Here is a tiny trained network, its code and every weight. The questions are about switching its units off for an input and a class, where a switched-off unit gives its printed mean instead of its output.

import numpy as np


def w(rows, s, z=0):
    codes = np.array(rows[::2]) - 128.0
    scale = np.full(codes.shape[1], s)
    scale[-1] = z or s
    return codes * scale


def f(y):
    return y / 2 * (1 + np.tanh(0.7978845608 * (y + 0.044715 * y**3)))


def log_softmax(a):
    a = a - a.max(-1, keepdims=True)
    return a - np.log(np.exp(a).sum(-1, keepdims=True))


def net(x, mask):
    res = np.array(x, float).reshape(1, 3) / 4 @ E
    y = f(res @ A[0][:, :-1].T + A[0][:, -1])
    res = res + np.where(mask, y, B[0][:, -1]) @ B[0][:, :-1]
    return log_softmax(res[-1] @ U[:, :-1].T + U[:, -1])


A, B = {}, {}
E = w([
[134,1,34,139],'x0',
[118,125,122,126],'x1',
[4,83,174,215],'x2',
],0.0078)
A[0] = w([
[88,31,84,189,59],'n0',
[24,85,158,233,90],'n1',
[140,102,129,136,240],'n2',
[155,235,189,86,13],'n3',
[41,179,173,106,116],'n4',
[40,113,137,203,88],'n5',
[179,89,137,71,130],'n6',
[153,158,90,2,181],'n7',
[28,113,145,161,190],'n8',
[179,43,103,119,63],'n9',
[210,113,100,13,68],'n10',
[81,112,56,137,27],'n11',
[16,34,168,231,85],'n12',
[187,248,212,49,255],'n13',
[229,136,144,63,175],'n14',
[147,49,126,138,45],'n15',
[231,135,114,68,92],'n16',
[121,50,98,56,64],'n17',
[53,229,162,203,86],'n18',
[115,51,74,184,114],'n19',
],0.01,0.0059)
B[0] = w([
[210,99,203,58,169],'n0',
[190,55,64,196,197],'n1',
[179,45,50,63,171],'n2',
[215,45,181,76,167],'n3',
[189,52,135,99,165],'n4',
[190,64,118,184,172],'n5',
[184,110,112,134,151],'n6',
[161,53,52,212,191],'n7',
[127,53,57,151,191],'n8',
[177,58,193,49,153],'n9',
[200,50,158,212,177],'n10',
[217,90,169,149,129],'n11',
[201,54,56,179,210],'n12',
[176,17,91,89,247],'n13',
[82,49,105,234,192],'n14',
[165,98,254,86,136],'n15',
[205,30,88,179,175],'n16',
[181,134,175,31,146],'n17',
[227,37,143,93,180],'n18',
[207,65,133,96,170],'n19',
],0.0086,0.012)
U = w([
[171,113,151,143,167],'0',
[181,112,151,67,254],'1',
[210,94,245,39,11],'2',
[83,107,111,95,211],'3',
[14,224,138,2,2],'4',
[71,209,212,37,2],'5',
],0.0098,0.0063)

Each question gives the input, the list of numbers given to net, and the class t.
The units are the neurons (one row each of A and B). Each row of codes is followed by its name. A weight is (code - 128) times the scale printed after its matrix; where a second scale follows, it is the last column's (A, B and U).
mask holds one flag per neuron, in row order. A switched-off neuron (its flag False) gives its mean, the last column of its row in B, instead of its output. The means were averaged over made-up inputs and are rounded, as every weight is.
A unit's drop is (log p(t) with every unit on - log p(t) with that unit switched off) / (log p(t) with every unit on - log p(t) with every unit switched off).
The circuit of an input: a set's keep is (log p(t) with only the set's units on - log p(t) with every unit switched off) / (log p(t) with every unit on - log p(t) with every unit switched off). Starting from the 12 units with the biggest drops (on a tie, the unit counted first), units are removed one at a time, each time the one whose removal leaves the highest keep (on an exact tie, the one counted first), for as long as the keep stays at least 0.8.
units of the circuit, in order: the units of the circuit, biggest drop first
most important unit: the unit with the biggest drop
top k neurons: the k neurons with the biggest drops, biggest first
drop of u: that unit's drop, to one decimal
input [-8,5,0], class 2: most important unit	n3
input [7,0,-4], class 2: units of the circuit, in order	n9, n17
input [-8,0,6], class 2: top 2 neurons	n18, n4
input [7,-5,-8], class 0: top 4 neurons	n14, n7, n10, n16
input [8,7,-7], class 2: top 2 neurons	n9, n17
input [-6,-6,-7], class 0: top 2 neurons	n14, n7
input [-8,1,-8], class 0: top 4 neurons	n14, n7, n16, n0
input [8,-5,-5], class 2: top 2 neurons	n9, n17
input [-2,-3,-5], class 0: drop of n13	-0.1
input [1,5,-7], class 0: drop of n7	0.1
input [3,-3,0], class 3: drop of n3	0.2
